[[122 125 118]
 [146 152 140]
 [148 103 101]
 [107 110 100]
 [136 134 124]
 [145 120 104]]
|
[[122 125 118]
 [148 103 101]
 [136 134 124]]

[[127 128 125]
 [125 126 130]
 [127 128 123]
 [131 131 132]
 [126 127 126]
 [126 126 130]
 [126 122 138]
 [127 127 121]
 [123 137 149]
 [127 125 130]
 [126 125 130]
 [127 128 123]]
|
[[127 128 125]
 [127 128 123]
 [126 127 126]
 [126 122 138]
 [123 137 149]
 [126 125 130]]

[[109 118 121]
 [140 127 116]
 [124 147 130]
 [106 106 119]
 [148 127 127]
 [127 120 130]
 [142 111 135]
 [135 143 125]
 [140 125 121]]
|
[[109 118 121]
 [124 147 130]
 [148 127 127]
 [142 111 135]
 [140 125 121]]

[[117 124 112 118 137 117 127 116 121 125 112 121 137 129]
 [136 125 107 131 122 125 106 134 142 123 134 128 123 139]
 [133 131 126 132 117 122 114 135 138 115 134 122 122 147]
 [115 129 134 119 134 117 144 115 117 122 114 116 136 132]
 [131 124 104 128 128 121 135 114 145 127 134 114 122 148]]
|
[[117 124 112 118 137 117 127 116 121 125 112 121 137 129]
 [133 131 126 132 117 122 114 135 138 115 134 122 122 147]
 [131 124 104 128 128 121 135 114 145 127 134 114 122 148]]

[[118 131 134 124 122 137 119 138 113 127 129 121 132 123 129 136]
 [148 116 143 141 132 156 125 152 121 115 128 125 133 117 119 122]
 [123 131 124 115 130 115 112 116 141 120 126 117 115 118 122 137]]
|
[[118 131 134 124 122 137 119 138 113 127 129 121 132 123 129 136]
 [123 131 124 115 130 115 112 116 141 120 126 117 115 118 122 137]]

[[140 140 116]
 [127 128 139]
 [147 148 118]
 [151 151 123]
 [116 116 120]
 [152 154 122]
 [137 137 116]
 [139 139 123]
 [117 117 132]]
|
[[140 140 116]
 [147 148 118]
 [116 116 120]
 [137 137 116]
 [117 117 132]]
---
[[130 116 128 144 143 138 134 142 112 117]
 [109 147 110 111 108 116 108 121 140 129]
 [125 156 127 111  99 108 120 100 149 153]
 [117 144 112 132 123 123 116 121 125 132]
 [130 141 131 106 113 105 127 106 147 146]
 [131 123 131 147 133 143 133 138 115 118]
 [116 138 115 129 124 123 117 124 127 129]
 [130 126 130 153 133 141 132 137 110 120]]
|
[[116 128 144 143 138 134 142 112 117 130]
 [147 110 111 108 116 108 121 140 129 109]
 [156 127 111  99 108 120 100 149 153 125]
 [144 112 132 123 123 116 121 125 132 117]
 [141 131 106 113 105 127 106 147 146 130]
 [123 131 147 133 143 133 138 115 118 131]
 [138 115 129 124 123 117 124 127 129 116]
 [126 130 153 133 141 132 137 110 120 130]]

[[126 136 133 119 138 120 123 145 120 110 145 127 113]
 [146 129 132 120 141 137 133 141 120 128 146 124 110]
 [112 120 138 134 125 150 130 129 135 122 108 126 138]]
|
[[136 133 119 138 120 123 145 120 110 145 127 113 126]
 [129 132 120 141 137 133 141 120 128 146 124 110 146]
 [120 138 134 125 150 130 129 135 122 108 126 138 112]]

[[125 133 134 132 114 123 127]
 [122 136 139 136 103 131 127]
 [124 133 135 133 113 130 127]
 [122 136 139 136 103 130 127]
 [127 129 130 129 123 128 128]
 [127 130 130 130 123 128 128]
 [125 133 134 132 114 125 127]
 [122 136 139 136 103 128 127]
 [126 130 131 130 122 133 128]
 [122 136 139 136 103 129 127]
 [127 129 130 129 124 126 128]]
|
[[133 134 132 114 123 127 125]
 [136 139 136 103 131 127 122]
 [133 135 133 113 130 127 124]
 [136 139 136 103 130 127 122]
 [129 130 129 123 128 128 127]
 [130 130 130 123 128 128 127]
 [133 134 132 114 125 127 125]
 [136 139 136 103 128 127 122]
 [130 131 130 122 133 128 126]
 [136 139 136 103 129 127 122]
 [129 130 129 124 126 128 127]]

[[133 128 124 136 123 119 141 130 113 121 149 140 129 110 127]
 [120 148 128 117 133 122 125 131 115 113 111 138 139 117 130]
 [133 121 121 136 121 121 130 130 115 123 152 140 135 117 125]
 [134 129 123 135 122 120 139 130 112 121 147 142 133 110 130]]
|
[[128 124 136 123 119 141 130 113 121 149 140 129 110 127 133]
 [148 128 117 133 122 125 131 115 113 111 138 139 117 130 120]
 [121 121 136 121 121 130 130 115 123 152 140 135 117 125 133]
 [129 123 135 122 120 139 130 112 121 147 142 133 110 130 134]]

[[127 130 117 135 145 136]
 [129 128 139 147 134 124]
 [130 128 113 105 122 134]
 [127 128 140 140 127 122]
 [130 127 142 139 124 121]
 [128 129 129 139 137 129]
 [127 127 137 124 115 122]
 [127 127 142 138 123 121]
 [124 129 138 151 139 125]]
|
[[130 117 135 145 136 127]
 [128 139 147 134 124 129]
 [128 113 105 122 134 130]
 [128 140 140 127 122 127]
 [127 142 139 124 121 130]
 [129 129 139 137 129 128]
 [127 137 124 115 122 127]
 [127 142 138 123 121 127]
 [129 138 151 139 125 124]]

[[119 110 134 156 141 149 136]
 [124 116 138 123 132 134 131]
 [120 140 134 147 138 141 122]
 [135 149 103 134 112 111 130]
 [126 117 134 137 134 139 129]
 [114 153 143 135 140 141 106]]
|
[[110 134 156 141 149 136 119]
 [116 138 123 132 134 131 124]
 [140 134 147 138 141 122 120]
 [149 103 134 112 111 130 135]
 [117 134 137 134 139 129 126]
 [153 143 135 140 141 106 114]]

[[132 133 130 128 129 137]
 [128 129 141 132 133 137]
 [128 129 137 128 131 138]
 [133 136 128 127 128 138]
 [130 131 135 127 131 138]
 [131 129 137 129 131 138]
 [128 130 135 129 129 138]
 [129 131 136 129 131 139]
 [127 128 155 150 139 139]
 [131 131 133 128 130 138]]
|
[[133 130 128 129 137 132]
 [129 141 132 133 137 128]
 [129 137 128 131 138 128]
 [136 128 127 128 138 133]
 [131 135 127 131 138 130]
 [129 137 129 131 138 131]
 [130 135 129 129 138 128]
 [131 136 129 131 139 129]
 [128 155 150 139 139 127]
 [131 133 128 130 138 131]]

[[136 130 133 136 127 132 126 127 127 137 129 135 129 124]
 [131 127 129 121 122 127 115 126 121 126 129 136 135 128]
 [131 126 128 119 114 127 113 127 119 126 126 133 139 125]
 [131 128 130 123 129 127 118 125 122 126 131 139 132 130]
 [130 130 134 127 153 128 126 121 127 126 137 149 123 137]]
|
[[130 133 136 127 132 126 127 127 137 129 135 129 124 136]
 [127 129 121 122 127 115 126 121 126 129 136 135 128 131]
 [126 128 119 114 127 113 127 119 126 126 133 139 125 131]
 [128 130 123 129 127 118 125 122 126 131 139 132 130 131]
 [130 134 127 153 128 126 121 127 126 137 149 123 137 130]]

[[135 102 132 134 125 121 131 121]
 [132 130 116 123 113 128 116 138]
 [128 123 118 127 123 123 128 132]
 [132 129 115 123 118 130 118 139]
 [136 119 123 124 125 122 124 132]
 [129 122 123 129 127 126 129 130]
 [132 129 117 122 119 128 119 138]]
|
[[102 132 134 125 121 131 121 135]
 [130 116 123 113 128 116 138 132]
 [123 118 127 123 123 128 132 128]
 [129 115 123 118 130 118 139 132]
 [119 123 124 125 122 124 132 136]
 [122 123 129 127 126 129 130 129]
 [129 117 122 119 128 119 138 132]]
